Each row of numbers belongs to one of the objects below and depends on some of the facts about them. Some rows are named. Which object is each other row?

Some facts about the objects:
banem	gatus	a; bater	gatus	a; benasi	gatus	b; besti	gatus	a; biger	gatus	b; bokla	gatus	b
bramer	gatus	a; bramovek	gatus	a; brapas	gatus	a; brebetru	gatus	a; brebol	gatus	a; bribrar	gatus	a
brobek	gatus	a; bronur	gatus	b; bulur	gatus	a; busim	gatus	b; debaklar	gatus	a; diflukle	gatus	b
digren	gatus	a; ditrok	gatus	a; dregizal	gatus	b; drikivan	gatus	a; dristal	gatus	a; drobil	gatus	a
drostum	gatus	a; dupli	gatus	a; feskin	gatus	a; fikan	gatus	a; flazekler	gatus	b; flebrum	gatus	a
flobam	gatus	a; floklol	gatus	a; flosker	gatus	a; fudra	gatus	a; fustim	gatus	a; gavo	gatus	b
geplo	gatus	a; gerubra	gatus	b; giki	gatus	a; gonu	gatus	a; graba	gatus	a; graro	gatus	a
grebru	gatus	b; grestu	gatus	a; grezir	gatus	b; gromam	gatus	a; gropur	gatus	b; grotamo	gatus	b
kabrol	gatus	a; kates	gatus	a; katrok	gatus	b; kidaga	gatus	b; kladrir	gatus	a; klagem	gatus	b
klegres	gatus	a; kloflak	gatus	a; klonan	gatus	a; klubokle	gatus	b; klugris	gatus	a; kolo	gatus	a
kosal	gatus	a; kubal	gatus	a; kunagrin	gatus	a; latil	gatus	b; lesati	gatus	a; lidruk	gatus	a
liduk	gatus	a; likil	gatus	b; liparim	gatus	a; lipastam	gatus	b; madek	gatus	a; maflar	gatus	b
mapopun	gatus	b; mibrus	gatus	b; mova	gatus	a; naklil	gatus	b; nestumes	gatus	a; noplikos	gatus	a
nugrer	gatus	b; paklepar	gatus	a; paro	gatus	a; pebri	gatus	a; pebrul	gatus	b; pegol	gatus	a
pegul	gatus	b; pekle	gatus	a; pemal	gatus	a; peskuvu	gatus	a; petigron	gatus	a; pige	gatus	a
plaper	gatus	b; pleflis	gatus	b; plepudros	gatus	a; pliklun	gatus	a; plobu	gatus	a; ploklor	gatus	b
plutror	gatus	a; puzesar	gatus	a; rafla	gatus	a; reges	gatus	a; remedrun	gatus	a; rerurol	gatus	b
rimobek	gatus	a; ruklo	gatus	a; ruzel	gatus	a; salam	gatus	b; saskabo	gatus	a; skamesta	gatus	a
skatrurek	gatus	b; skitos	gatus	a; skopum	gatus	a; skoron	gatus	a; sobrek	gatus	a; sotipe	gatus	b
stadrur	gatus	a; stebis	gatus	a; steflek	gatus	a; stifa	gatus	b; stiplumar	gatus	a; stistan	gatus	b
sufler	gatus	b; tezo	gatus	a; tidropa	gatus	b; tidros	gatus	b; tobreba	gatus	a; toskuras	gatus	b
tostom	gatus	a; tozam	gatus	a; treden	gatus	a; trezek	gatus	a; trigan	gatus	a; trikil	gatus	a
trubal	gatus	b; trudar	gatus	b; tubiral	gatus	b; turizek	gatus	a; tuskem	gatus	a; tustodol	gatus	a
vetela	gatus	b; vozo	gatus	b; vufu	gatus	a; zeker	gatus	a; zibir	gatus	a; zigen	gatus	b
zunol	gatus	b; zuplazek	gatus	a; besti	klogas	biger; besti	klogas	tidropa; besti	klogas	bribrar; bramer	klogas	liparim
bramer	klogas	mibrus; bramovek	klogas	pige; bulur	klogas	klubokle; bulur	klogas	treden; bulur	klogas	drikivan; bulur	klogas	gromam
bulur	klogas	giki; bulur	klogas	lesati; busim	klogas	klugris; busim	klogas	tidropa; debaklar	klogas	banem; debaklar	klogas	bronur
diflukle	klogas	fustim; diflukle	klogas	lidruk; digren	klogas	banem; digren	klogas	vetela; dregizal	klogas	petigron; dregizal	klogas	feskin
dregizal	klogas	plutror; dregizal	klogas	giki; dregizal	klogas	ruklo; drostum	klogas	klubokle; drostum	klogas	feskin; drostum	klogas	plaper
dupli	klogas	vetela; floklol	klogas	kubal; floklol	klogas	bribrar; gavo	klogas	pige; gavo	klogas	zibir; gavo	klogas	tozam
gavo	klogas	sotipe; gavo	klogas	klagem; gerubra	klogas	kloflak; gonu	klogas	pemal; gonu	klogas	skoron; graba	klogas	banem
graba	klogas	lidruk; grebru	klogas	sufler; grebru	klogas	kabrol; grebru	klogas	plobu; grebru	klogas	giki; grebru	klogas	grezir
grestu	klogas	sufler; grestu	klogas	graro; grestu	klogas	paro; gropur	klogas	mapopun; gropur	klogas	pekle; gropur	klogas	giki
gropur	klogas	kates; klonan	klogas	klegres; klonan	klogas	kladrir; kolo	klogas	nestumes; kolo	klogas	ruklo; kosal	klogas	stiplumar
kunagrin	klogas	stistan; likil	klogas	klegres; likil	klogas	kubal; likil	klogas	stistan; likil	klogas	kloflak; likil	klogas	trubal
lipastam	klogas	plobu; lipastam	klogas	kidaga; lipastam	klogas	brebetru; madek	klogas	puzesar; madek	klogas	grotamo; maflar	klogas	noplikos
nugrer	klogas	ditrok; paklepar	klogas	stifa; paklepar	klogas	sotipe; pebri	klogas	banem; pebri	klogas	sotipe; pebri	klogas	mibrus
peskuvu	klogas	flobam; peskuvu	klogas	grotamo; pleflis	klogas	tobreba; pleflis	klogas	fikan; pleflis	klogas	stiplumar; pleflis	klogas	bribrar
plepudros	klogas	trubal; plepudros	klogas	naklil; pliklun	klogas	banem; ploklor	klogas	pegol; ploklor	klogas	ditrok; rafla	klogas	bribrar
rafla	klogas	trubal; reges	klogas	biger; reges	klogas	tidros; reges	klogas	steflek; reges	klogas	zigen; remedrun	klogas	pegol
remedrun	klogas	turizek; remedrun	klogas	flosker; remedrun	klogas	skoron; rerurol	klogas	sufler; rerurol	klogas	pegol; rerurol	klogas	flebrum
rerurol	klogas	mibrus; rerurol	klogas	bronur; rimobek	klogas	tubiral; rimobek	klogas	flosker; rimobek	klogas	bokla; rimobek	klogas	trubal
ruzel	klogas	stifa; ruzel	klogas	zeker; ruzel	klogas	vetela; ruzel	klogas	bokla; ruzel	klogas	puzesar; salam	klogas	drobil
salam	klogas	bokla; saskabo	klogas	tozam; saskabo	klogas	latil; skamesta	klogas	petigron; skamesta	klogas	geplo; skamesta	klogas	plobu
skamesta	klogas	benasi; skitos	klogas	stifa; skitos	klogas	pegul; skitos	klogas	noplikos; skitos	klogas	ruklo; skopum	klogas	kidaga
sobrek	klogas	pebrul; sobrek	klogas	nestumes; sobrek	klogas	steflek; stebis	klogas	tezo; stebis	klogas	katrok; stebis	klogas	bater
stebis	klogas	graro; toskuras	klogas	nestumes; toskuras	klogas	skatrurek; tostom	klogas	flazekler; tostom	klogas	flosker; tostom	klogas	mova
trezek	klogas	flazekler; trezek	klogas	bater; trigan	klogas	fudra; trigan	klogas	klagem; trigan	klogas	ruklo; trikil	klogas	pige
trikil	klogas	stadrur; trikil	klogas	brebol; trudar	klogas	klegres; trudar	klogas	petigron; trudar	klogas	dristal; trudar	klogas	kloflak
tuskem	klogas	bronur; tustodol	klogas	pegol; tustodol	klogas	kladrir; tustodol	klogas	bokla; tustodol	klogas	mibrus; tustodol	klogas	zigen
vufu	klogas	graro; zunol	klogas	liduk; zunol	klogas	brapas; zunol	klogas	lidruk; zuplazek	klogas	brobek; zuplazek	klogas	pegol

Known rows:
[  2  -5   5 -13  -8  26  11   3  29  23  11  56  27  10  16 -64  16   9
 -20 -30 -15   8 -33   3  10  -9  -9  28  -3  -3 -22  21   9   1] -> dupli
[  3   3  10 -13 -17 -26  24  -8   7   4   4  33   5  13   5 -33  -4  13
 -35 -32 -14  -1 -31   2  12  -3   7   4  -5  14 -12  10  14  23] -> zeker
[ 30  14 -51  20  48  17  -1   0 -15 -21   9 -24  -6 -27 -11  86  -9 -24
  41  33  34 -23  57  -1  -5  -4 -17 -32  18 -25  47 -59 -40 -34] -> bokla
[ 11  10 -53  22  44  10 -10  -1 -25 -16   5 -48 -36 -23 -14  88 -22 -23
  43  43  25  -3  54  -6 -20  -5 -14 -33   9 -23  42 -48 -29 -35] -> latil
[-10 -10  18 -25 -25  19 -13  24  32  10 -34  18  19   0  16 -41  14 -19
  -3 -15 -18   2 -39   4  23  13 -15  11 -13  -2 -33  49  21  28] -> debaklar
[ -5   6  23 -12 -19 -28  16  -8   5   4  -1  27  -1  14   2 -29  -5  15
 -33 -23 -14   9 -30   6  14  -1   9   3  -9  14 -16   9  16  25] -> feskin
[-13   2  48  -6 -26  14 -10  -3  30  11  -1  23  22  10   5 -50   9  15
 -23  -3 -15  23 -18   7  14   1  -2  23 -12  10 -27  16  10  15] -> skamesta
[ 10  11 -47  23  45  12 -14  -1 -20 -18   3 -40 -38 -23 -15  87 -24 -22
  44  46  28   4  52   0 -13  -4 -13 -33  13 -25  41 -50 -28 -34] -> klubokle
[  8  -9  38 -10 -27   3  -4  18  19   9  -7  17  60  23   0 -55  28  18
 -11 -13  -8 -13 -10   3  13   8  11  18  -3  12 -13  25   8  18] -> plepudros
[ -1  -2  17 -11 -21 -32  17  -9   3   3   0  23   4  13   4 -32  -5  11
 -33 -29 -14   2 -31   0  13   2  11   4  -7  16 -14   9  16  25] -> pemal
[ -4 -27  48   0 -31   2  -1  -9   8   5  -4  24  40  -3  13 -44  30   3
 -15 -24   0 -19 -23  -4   4   5  13  30   0  15 -31  16   7  15] -> remedrun
[ -5   2  18 -11 -19 -34  20  -4  -3   5  -4  26  -3  16   2 -27   1  13
 -26 -30 -11  -1 -34   4   8   1  16   6  -4  12 -14  18  20  23] -> steflek
[  1  14 -35  25  45  50 -22  10 -11  -5   3 -43 -17 -24 -11  77  10 -20
  65  52  29  -3  57   2 -27  -5 -21  -7  14 -35  34 -30 -33 -49] -> maflar
[ -8 -13  35  -6 -26   3  -2  -2  12  13  -1  20  32   9   6 -50  21   8
 -14 -16 -10  -2 -24  -1   3   4   7  28  -5  13 -29  18  12  12] -> gonu
[  2 -16  -6 -19  -8  25   0  16  33  27 -15  49  26   6  17 -64  11 -12
  -7 -29 -23   6 -46   1  22   0 -21  20 -14 -10 -28  29  16   8] -> digren
[  2 -10  17 -15 -18 -31   5  -8   5   2  -3   7   7  14   7 -30  -5  40
 -38 -35 -20   4 -21   7  31  -5   6  -1 -16   7  -9  27  12  14] -> klegres
[  2 -20  31  -6 -19   9  -6  29  11   9  -5  30  28  28   3 -66   8  16
 -19  -8  -7   7 -15  -3 -19  -4  20  18   0  14 -13  51  18   8] -> floklol

Which object is each row?
No name comes twice in this set of rows, the named rows included.
[-16  14  22 -19 -19  14  17  10  24  19   3  23  30   8   9 -40  26   7
 -23 -20 -24 -10 -23  -2  -9  -6 -13  29 -17  11 -18  32   5  10]  paklepar
[ 13   5 -48  22  46  10 -10   0 -25 -21   2 -40 -35 -27 -10  91 -19 -23
  43  39  31  -8  54  -3 -16  -4 -11 -33  15 -24  43 -44 -30 -34]  zigen
[ -7  12  17 -15 -15 -29  27  -6   4   6   1  31  -3  14   1 -26   2  15
 -31 -29 -15   1 -34   5   9  -2   8   8  -7  10 -12  16  16  22]  noplikos
[ -3  13 -14 -20 -25 -12  15 -22  -5  -1  33  -4  -8  19  12 -46   1  13
 -28 -33 -16   4 -27  -2  21  20  19   3  32  28 -20  31  28  24]  graro
[-27  17  39  -9 -20   2  11   5  12  20  -5  17  15  13  -1 -34  32  14
  -6 -14 -16  -1 -28  10  -4   1   3  33 -14   1 -20  30  13  13]  trigan
[ 11 -10 -37  31  45  53 -31  33 -16 -10   2 -34 -20 -12 -13  53 -10 -25
  58  64  36   7  63  -9 -52  -7  -3 -16  21 -23  39 -13 -25 -50]  pleflis
[-12  13 -44  18  35  44 -19  14 -12  -1   6 -77  -2 -30 -13  78   7 -32
  50  62   8 -15  69 -19 -52  -9 -34  -5 -17 -14  34 -30 -41 -45]  gavo
[  0   4   4 -12 -24 -25  18 -14  -2   3  11  14   4  17   4 -39   1  11
 -28 -29 -15  -2 -28  -1  19  12  15   4   8  22 -16  11  20  26]  bater
[ 13  24 -59  18  54  18   3   2 -19 -14  11 -30 -34 -24 -12  92 -14 -22
  41  36  25 -10  50  -1 -19 -11 -23 -28   9 -30  48 -46 -33 -40]  stifa
[ -7  13  31 -12 -20 -23  12 -10  13   0   0  29  -4  14   1 -30 -11  13
 -36 -14 -13  19 -30   8  16   0   6   2  -9  16 -16   4  15  29]  giki
[  6  -4 -38  29  42  53 -30  15 -16  -7   3 -43 -21 -22 -10  63  -4 -26
  61  58  32   3  58  -6 -36  -5 -12 -11  17 -24  34 -24 -29 -49]  busim

Now the same objects, written a new way:
Some rows with their names:
[ -9  -8  -9   7   0   3 -20  -3  25   0   8   8   3   1  -1   4  -1  -1
   3   6   3 -39  23 -13 -11   1] -> mapopun
[ -1  -1   5  -2  -4   1  17   1 -36  15  -2  -4   3   4  -7  -3 -13  -2
 -12   5  -3  -6 -14   7  -4   4] -> skamesta
[  9 -10   7   2   2  12 -25  -3  67  -1  21  16 -19   6 -39  10  -9  -3
 -13  27  -1 -30   9 -26  -5   5] -> likil
[ -5   7   6  -6  -1   0   9   2 -17  -5 -13  -1   0  -1   4  -6   6   0
   5  -6   1  17  -6   5   8  -9] -> brobek
[ -5 -16 -11   9   0   3 -13  -5  16  18  13   9   4   0  -5   8 -13   1
 -11  14   0 -43  17 -12 -13  10] -> gropur
[ -7 -22   0   3   1   6 -22  -2  17  13  -3  17   7 -10   6  21  -1   8
 -12  14  -3 -22  18 -15   3   3] -> nugrer
[  4   6  -2  -3   5  -6   4   3  -4  -2   3  -8  -6  -5   9  -6  -3   8
  -6  -4   3  24 -22   7  -4   1] -> trezek
[  6  17  -4 -17   8  -8  -2  -2  12 -11  -6  -7  -2  -4   8  -1   2   6
  12  -2   6   0 -24  15 -15  -4] -> graro
[ -5  -3   4   4   2  -5  12   7 -11   9  -7   4   4 -10  13 -10   3  11
 -11  -2  -3  34 -15   0  17  -5] -> remedrun
[  9  -9   2   0  -6  -1  11   3   7   3 -15 -16  -3  -3   4   0  14  -1
 -20 -17   2  16 -14  13  -1   2] -> trikil
[ -3   3   5  -6  -2  -1   8   2 -10  -7 -13 -10  -3   2   4  -6   9  -2
   2 -12   1  12  -7   8   2  -6] -> stadrur
[ -9 -26   1   6   0   5 -16   0  22  18  -9  26  15 -16  12  16   2  13
 -15  14  -6 -15  19 -17  13  -2] -> ploklor
[  0   4   3  -4  -3   0   8   2  -5  -4 -13 -10  -1   2   2  -5  10  -3
   2 -13   1  10  -6   9   1  -6] -> tozam
[ -4   8   3  -4   0  -2   6   2 -15  -5  -9  -4  -3   0   4  -9   4   1
   7  -8   1  18  -6   4   7  -9] -> turizek
[ -2   3   6 -11   1   3  12   3 -20   0  -9  -4   5  -2  -2   1   7  -6
   8  -6   2  11  -6   7   3  -1] -> stiplumar
[-11   2   3  -4  -3   0  16   2 -37  11  -6  -8   5   3   2 -11  -6  -4
   0  -2   2 -10  -7   7  -5  -1] -> plobu
[ -7 -11  -9   7   0   3 -22  -3  34  -2   6   7   1   0   0   5   3   0
   3   6   1 -35  25 -12  -9   0] -> latil

Rows to name:
No name comes twice in this set of rows, the named rows included.
[ -5   1 -11   6  -3  -7  -6  -8  41  -3  14  15  16  -5   1  -2  -3  -4
   4  12   5 -30  28 -15  -6   0]  bronur
[  8   5  10  -4  -1   2   7   2  -1  -3  -1  -1 -11   3 -12   0  -3  -1
  -7   1  -1  13 -17   4   4  -2]  kunagrin
[  7   2   7   6  -2  -6  18   5   9  13 -10   8   6  -5   6  -9   5   9
  -6   2  -8  27 -12   7  20  -1]  tustodol
[ 15   5   9   9   0   0   4   4 -14  17   0 -10  -6  14  17   3   6   8
   2   3 -19   4 -15  22   5  19]  ruzel
[ -3 -10 -12   9  -1   3 -20  -5  35  -2   4   6  -3   1  -5   7   2  -2
   1  -1   1 -30  25 -10  -7  -1]  klagem
[  2   9  10 -10   1   5   9   2  -4  -7  -7  -4  -3   2 -11  -3   5  -7
   8  -3   1  13  -7   4   4  -5]  kubal
[ -8  -6 -12   4   2  -1 -17  -6  38   6   8  11  13  -3  -1   3  -4   2
   4  11   4 -45  20 -12 -14   1]  sufler
[  8   2   3  -3   3   0  13   2 -16   1  -5   1   1  -4  -5   3   0   0
   0  -7  -1  28 -12   5  10   0]  reges
[ -3  -8  -2   5   1   5 -26  -4  42  -3   9  10  -8   3 -10   6  -2  -1
   1  11   0 -35  21 -17  -7  -3]  stistan
[  8  11  -8   3   1  -1   9  -3 -28  -5  -8   3 -12   6 -13   0  -9  -3
  15 -19  -1  19  -7   6  11 -12]  ruklo
[-14   3   7  -7  -1  -2  -3   4 -51 -22   2 -11  -8  -5  20  -5  -4   2
  -5  -8   9  36  -8  -4   6  -9]  lidruk
[ -1  -5  -2   9   1   4 -30  -4  20   6  11   2   1  11  18  15   3   5
   8  18 -11 -47  25  -1  -9  16]  vetela
[  9  15  15  -1  -7  -9   8  -1 -44 -16  17 -10   6   4  36   9  -4   2
  -7  12  -8  22 -10  14   5  20]  digren
[  5  -1   6  -3   0   1   9   2 -19   7  -6  -7   2   2   4   3   0   2
  -5   0  -5  10 -15  13   0   4]  peskuvu

